Below are the code and all the weights of a small trained network. Each question names an input and a target symbol and asks about switching units off, where a switched-off unit gives its printed mean instead of its output.

import numpy as np


def w(rows, s, z=0):
    codes = np.array(rows[::2]) - 128.0
    scale = np.full(codes.shape[1], s)
    scale[-1] = z or s
    return codes * scale


def norm(h):
    return h / np.sqrt((h * h).mean(-1, keepdims=True) + 1e-5)


def f(y):
    return y / 2 * (1 + np.tanh(0.7978845608 * (y + 0.044715 * y**3)))


def softmax(a):
    e = np.exp(a - a.max(-1, keepdims=True))
    return e / e.sum(-1, keepdims=True)


def log_softmax(a):
    a = a - a.max(-1, keepdims=True)
    return a - np.log(np.exp(a).sum(-1, keepdims=True))


def net(x, mask):
    ids = ['ΘΞΦαβδεζημστψω'.index(c) for c in x.split()]
    T = len(ids)
    res = E[ids] + P[:T]
    u = 0
    for l in range(2):
        r = norm(res)
        for j in range(3):
            rows = slice(2 * j, 2 * j + 2)
            q, k, v = (r @ M[l][rows].T for M in (Q, K, V))
            z = softmax(np.where(np.tri(T) > 0, q @ k.T / 2**0.5, -1e9)) @ v
            o = O[l][rows]
            res = res + np.where(mask[u + j], z, o[:, -1]) @ o[:, :-1]
        u += 3
        y = f(norm(res) @ A[l][:, :-1].T + A[l][:, -1])
        res = res + np.where(mask[u : u + 4], y, B[l][:, -1]) @ B[l][:, :-1]
        u += 4
    return log_softmax(norm(res)[-1] @ U[:, :-1].T + U[:, -1])


Q, K, V, O, A, B = {}, {}, {}, {}, {}, {}
E = w([
[83,74,145,131],'Θ',
[201,164,161,169],'Ξ',
[33,73,150,162],'Φ',
[135,186,31,43],'α',
[136,202,170,151],'β',
[174,229,186,204],'δ',
[172,123,51,43],'ε',
[16,215,163,255],'ζ',
[127,94,109,99],'η',
[18,135,122,114],'μ',
[97,132,95,75],'σ',
[59,113,127,109],'τ',
[139,72,85,88],'ψ',
[185,164,96,132],'ω',
],0.0052)
P = w([
[126,75,229,54],'0',
[49,254,63,79],'1',
[137,75,67,173],'2',
[53,234,66,93],'3',
[140,77,51,184],'4',
[48,245,70,98],'5',
[151,89,37,203],'6',
],0.0054)
Q[0] = w([
[113,52,47,166],'L0H0',
[157,37,115,147],'L0H0',
[66,178,133,84],'L0H1',
[99,130,47,190],'L0H1',
[84,106,121,200],'L0H2',
[37,251,228,19],'L0H2',
],0.024)
K[0] = w([
[172,109,194,111],'L0H0',
[150,44,210,136],'L0H0',
[130,128,155,59],'L0H1',
[184,165,198,170],'L0H1',
[67,133,151,194],'L0H2',
[60,120,249,3],'L0H2',
],0.023)
V[0] = w([
[95,193,81,153],'L0H0',
[134,131,165,150],'L0H0',
[139,223,181,176],'L0H1',
[57,79,116,82],'L0H1',
[242,3,140,136],'L0H2',
[8,95,205,236],'L0H2',
],0.019)
O[0] = w([
[64,148,61,84,131],'L0H0',
[152,80,153,155,60],'L0H0',
[58,145,207,74,18],'L0H1',
[162,172,74,155,248],'L0H1',
[96,11,55,181,253],'L0H2',
[242,77,156,14,1],'L0H2',
],0.013,0.0076)
A[0] = w([
[128,197,82,71,214],'L0N0',
[94,171,157,168,98],'L0N1',
[142,122,252,160,143],'L0N2',
[66,137,99,146,5],'L0N3',
],0.018,0.0021)
B[0] = w([
[35,210,121,203,251],'L0N0',
[37,127,140,159,178],'L0N1',
[31,54,146,248,197],'L0N2',
[126,113,226,171,254],'L0N3',
],0.011,0.0057)
Q[1] = w([
[138,134,150,138],'L1H0',
[44,153,140,249],'L1H0',
[137,202,121,2],'L1H1',
[193,159,11,123],'L1H1',
[247,126,121,96],'L1H2',
[108,160,84,178],'L1H2',
],0.022)
K[1] = w([
[116,133,199,123],'L1H0',
[28,190,13,133],'L1H0',
[135,221,72,1],'L1H1',
[230,169,41,141],'L1H1',
[121,171,60,70],'L1H2',
[187,132,117,182],'L1H2',
],0.022)
V[1] = w([
[105,179,147,118],'L1H0',
[169,105,149,134],'L1H0',
[38,147,3,51],'L1H1',
[139,68,133,115],'L1H1',
[175,109,209,190],'L1H2',
[124,150,177,179],'L1H2',
],0.018)
O[1] = w([
[154,138,133,96,154],'L1H0',
[120,110,146,176,18],'L1H0',
[138,91,120,255,22],'L1H1',
[92,121,136,110,124],'L1H1',
[148,106,58,140,254],'L1H2',
[157,136,92,112,213],'L1H2',
],0.017,0.0058)
A[1] = w([
[58,101,44,162,169],'L1N0',
[159,17,162,105,117],'L1N1',
[97,79,198,198,144],'L1N2',
[79,99,146,2,254],'L1N3',
],0.02,0.0036)
B[1] = w([
[184,93,198,54,252],'L1N0',
[30,151,6,85,158],'L1N1',
[104,167,220,26,158],'L1N2',
[91,187,240,241,177],'L1N3',
],0.018,0.019)
U = w([
[141,63,153,210,162],'Θ',
[58,145,178,146,197],'Ξ',
[140,147,178,113,140],'Φ',
[70,177,123,171,200],'α',
[246,131,117,113,167],'β',
[143,78,182,62,125],'δ',
[63,100,41,158,130],'ε',
[197,203,191,121,26],'ζ',
[133,122,109,82,4],'η',
[153,207,133,216,127],'μ',
[125,230,85,53,79],'σ',
[146,102,106,154,148],'τ',
[130,87,91,100,72],'ψ',
[63,87,132,87,129],'ω',
],0.012,0.0022)

Each question gives the input, a string of symbols that net reads in full, and the target symbol t.
The units are the heads (2 rows each of Q, K, V and O) and the neurons (one row each of A and B). Each row of codes is followed by its name. A weight is (code - 128) times the scale printed after its matrix; where a second scale follows, it is the last column's (O, A, B and U).
mask holds one flag per unit, layer by layer, with each layer's heads first. A switched-off unit (its flag False) gives its mean, the last column of its rows in O or B, instead of its output. The means were averaged over made-up inputs and are rounded, as every weight is.
A unit's drop is (log p(t) with every unit on - log p(t) with that unit switched off) / (log p(t) with every unit on - log p(t) with every unit switched off).
The circuit of an input: a set's keep is (log p(t) with only the set's units on - log p(t) with every unit switched off) / (log p(t) with every unit on - log p(t) with every unit switched off). Starting from the 12 units with the biggest drops (on a tie, the unit counted first), units are removed one at a time, each time the one whose removal leaves the highest keep (on an exact tie, the one counted first), for as long as the keep stays at least 0.8.
units of the circuit, in order: the units of the circuit, biggest drop first
top k neurons: the k neurons with the biggest drops, biggest first
k most important neurons of layer l: the k neurons of layer l with the biggest drops, biggest first
heads that matter: for each layer, one digit per head in row order, 1 if its drop is at least 0.15 and else 0, layers parted by /
input ε ε Θ, target ε: units of the circuit, in order => (L0H2, L1N1, L1N0)
input σ ε ψ δ, target σ: heads that matter => 100 / 000
input δ σ σ ε Ξ, target ω: units of the circuit, in order => (L0H1, L0H2)
input β ε α η, target β: heads that matter => 111 / 011
input Θ ω σ Ξ, target Θ: top neuron => (L0N0)
input ω Θ α ε, target ω: units of the circuit, in order => (L0H2, L1N0)
input σ ψ ω Φ ε, target δ: 2 most important neurons of layer 1 => (L1N0, L1N2)
input β σ ε β, target β: 2 most important neurons of layer 1 => (L1N0, L1N3)
input ε ε ε σ β Θ, target ε: units of the circuit, in order => (L0H2, L1N3)
input σ σ τ, target σ: units of the circuit, in order => (L1N1, L0H2, L1N0)
input μ τ ω σ η Ξ, target μ: units of the circuit, in order => (L0H2, L0H0, L1H1, L0N0)
input Θ σ ε α, target Θ: units of the circuit, in order => (L0H2, L1H1, L0H0)
input σ σ ω σ μ, target δ: top 2 neurons => (L1N0, L0N3)
input σ σ ε ω, target σ: top neuron => (L0N0)
input σ σ α β, target σ: units of the circuit, in order => (L0H0, L0H1, L1H1)
input ω Ξ σ ε σ σ, target ω: heads that matter => 111 / 011
input β σ Ξ μ, target β: 2 most important neurons of layer 1 => (L1N0, L1N3)
input ε ε ω α, target ε: heads that matter => 101 / 000
input ε δ σ Φ, target ε: heads that matter => 111 / 000
input β σ μ Φ, target β: top 2 neurons => (L1N0, L0N0)
